Below is a small trained network, with its code and all its weights. Each question gives an input and a class and asks what happens when units are switched off, that is, made to give their printed mean instead of their output.

import numpy as np


def w(rows, s, z=0):
    codes = np.array(rows[::2]) - 128.0
    scale = np.full(codes.shape[1], s)
    scale[-1] = z or s
    return codes * scale


def f(y):
    return np.maximum(y, 0)


def log_softmax(a):
    a = a - a.max(-1, keepdims=True)
    return a - np.log(np.exp(a).sum(-1, keepdims=True))


def net(x, mask):
    res = np.array(x, float).reshape(1, 7) / 4 @ E
    y = f(res @ A[0][:, :-1].T + A[0][:, -1])
    res = res + np.where(mask, y, B[0][:, -1]) @ B[0][:, :-1]
    return log_softmax(res[-1] @ U[:, :-1].T + U[:, -1])


A, B = {}, {}
E = w([
[119,127,132,254],'x0',
[196,172,22,114],'x1',
[16,236,80,35],'x2',
[69,157,57,140],'x3',
[197,140,185,170],'x4',
[103,105,118,101],'x5',
[194,255,145,114],'x6',
],0.0059)
A[0] = w([
[86,42,179,153,99],'neuron 0',
[72,156,71,109,15],'neuron 1',
[80,194,95,51,130],'neuron 2',
[250,24,196,174,151],'neuron 3',
[216,193,175,149,163],'neuron 4',
[81,90,73,254,254],'neuron 5',
[80,252,94,114,147],'neuron 6',
[139,119,156,48,57],'neuron 7',
[40,159,71,183,32],'neuron 8',
[50,147,167,4,147],'neuron 9',
[178,112,243,220,226],'neuron 10',
[214,212,104,39,145],'neuron 11',
[89,227,87,205,22],'neuron 12',
],0.0079,0.0029)
B[0] = w([
[169,165,76,108,186],'neuron 0',
[119,76,124,155,160],'neuron 1',
[119,111,158,179,206],'neuron 2',
[131,143,162,64,255],'neuron 3',
[214,140,133,107,202],'neuron 4',
[86,141,59,92,218],'neuron 5',
[108,140,133,175,210],'neuron 6',
[167,80,185,122,153],'neuron 7',
[111,162,130,150,163],'neuron 8',
[113,78,163,157,217],'neuron 9',
[154,120,77,69,244],'neuron 10',
[254,72,133,144,212],'neuron 11',
[164,145,118,136,164],'neuron 12',
],0.0099,0.0077)
U = w([
[85,58,121,123,254],'0',
[188,219,115,172,115],'1',
[111,214,179,32,2],'2',
[161,99,219,197,191],'3',
[100,100,203,205,3],'4',
[61,173,147,254,196],'5',
[69,245,31,88,251],'6',
[114,17,154,137,17],'7',
],0.0078,0.0029)

Each question gives the input, the list of numbers given to net, and the class t.
The units are the neurons (one row each of A and B). Each row of codes is followed by its name. A weight is (code - 128) times the scale printed after its matrix; where a second scale follows, it is the last column's (A, B and U).
mask holds one flag per neuron, in row order. A switched-off neuron (its flag False) gives its mean, the last column of its row in B, instead of its output. The means were averaged over made-up inputs and are rounded, as every weight is.
A unit's drop is (log p(t) with every unit on - log p(t) with that unit switched off) / (log p(t) with every unit on - log p(t) with every unit switched off).
The circuit of an input: a set's keep is (log p(t) with only the set's units on - log p(t) with every unit switched off) / (log p(t) with every unit on - log p(t) with every unit switched off). Starting from the 12 units with the biggest drops (on a tie, the unit counted first), units are removed one at a time, each time the one whose removal leaves the highest keep (on an exact tie, the one counted first), for as long as the keep stays at least 0.8.
circuit, biggest first: the units of the circuit, biggest drop first
most important unit: the unit with the biggest drop
top k neurons: the k neurons with the biggest drops, biggest first
drop when u is switched off: that unit's drop, to one decimal
input [8,4,4,-1,-4,3,4], class 5: circuit, biggest first : neuron 10; neuron 6; neuron 3
input [5,8,7,7,-4,-4,-8], class 5: circuit, biggest first : neuron 2; neuron 10; neuron 6
input [4,1,-4,4,-7,-4,4], class 6: circuit, biggest first : neuron 5; neuron 11
input [8,-6,-1,4,-5,-4,-6], class 6: circuit, biggest first : neuron 5; neuron 0
input [2,-3,1,2,-5,-4,8], class 3: circuit, biggest first : neuron 5; neuron 10
input [5,-6,-3,-2,4,-4,7], class 2: circuit, biggest first : neuron 3; neuron 10; neuron 11
input [-6,-2,-4,3,-7,1,5], class 3: circuit, biggest first : neuron 5; neuron 10; neuron 11
input [-8,-8,-7,0,6,8,6], class 2: circuit, biggest first : neuron 3; neuron 10
input [-2,8,6,8,0,5,4], class 1: circuit, biggest first : neuron 11
input [4,-3,6,1,0,3,-5], class 5: top 2 neurons : neuron 10; neuron 3
input [1,6,-8,3,2,4,-1], class 6: top 2 neurons : neuron 5; neuron 11
input [-4,-6,-5,-7,5,-8,8], class 2: top 2 neurons : neuron 3; neuron 10
input [6,-8,-8,-5,-8,7,-2], class 2: top 2 neurons : neuron 3; neuron 0
input [-7,-8,-5,8,1,1,-8], class 6: top 4 neurons : neuron 0; neuron 11; neuron 5; neuron 2
input [-7,1,-8,0,-3,-7,-3], class 2: top neuron : neuron 3
input [3,1,0,-5,-7,5,7], class 3: top 2 neurons : neuron 5; neuron 10
input [6,2,1,7,4,5,-2], class 6: drop when neuron 2 is switched off : 0.1
input [-8,6,7,-4,1,-7,8], class 3: drop when neuron 3 is switched off : 0.0
input [-5,4,6,8,-1,3,-5], class 7: drop when neuron 9 is switched off : 0.2
input [7,1,8,-2,-3,1,6], class 5: most important unit : neuron 6
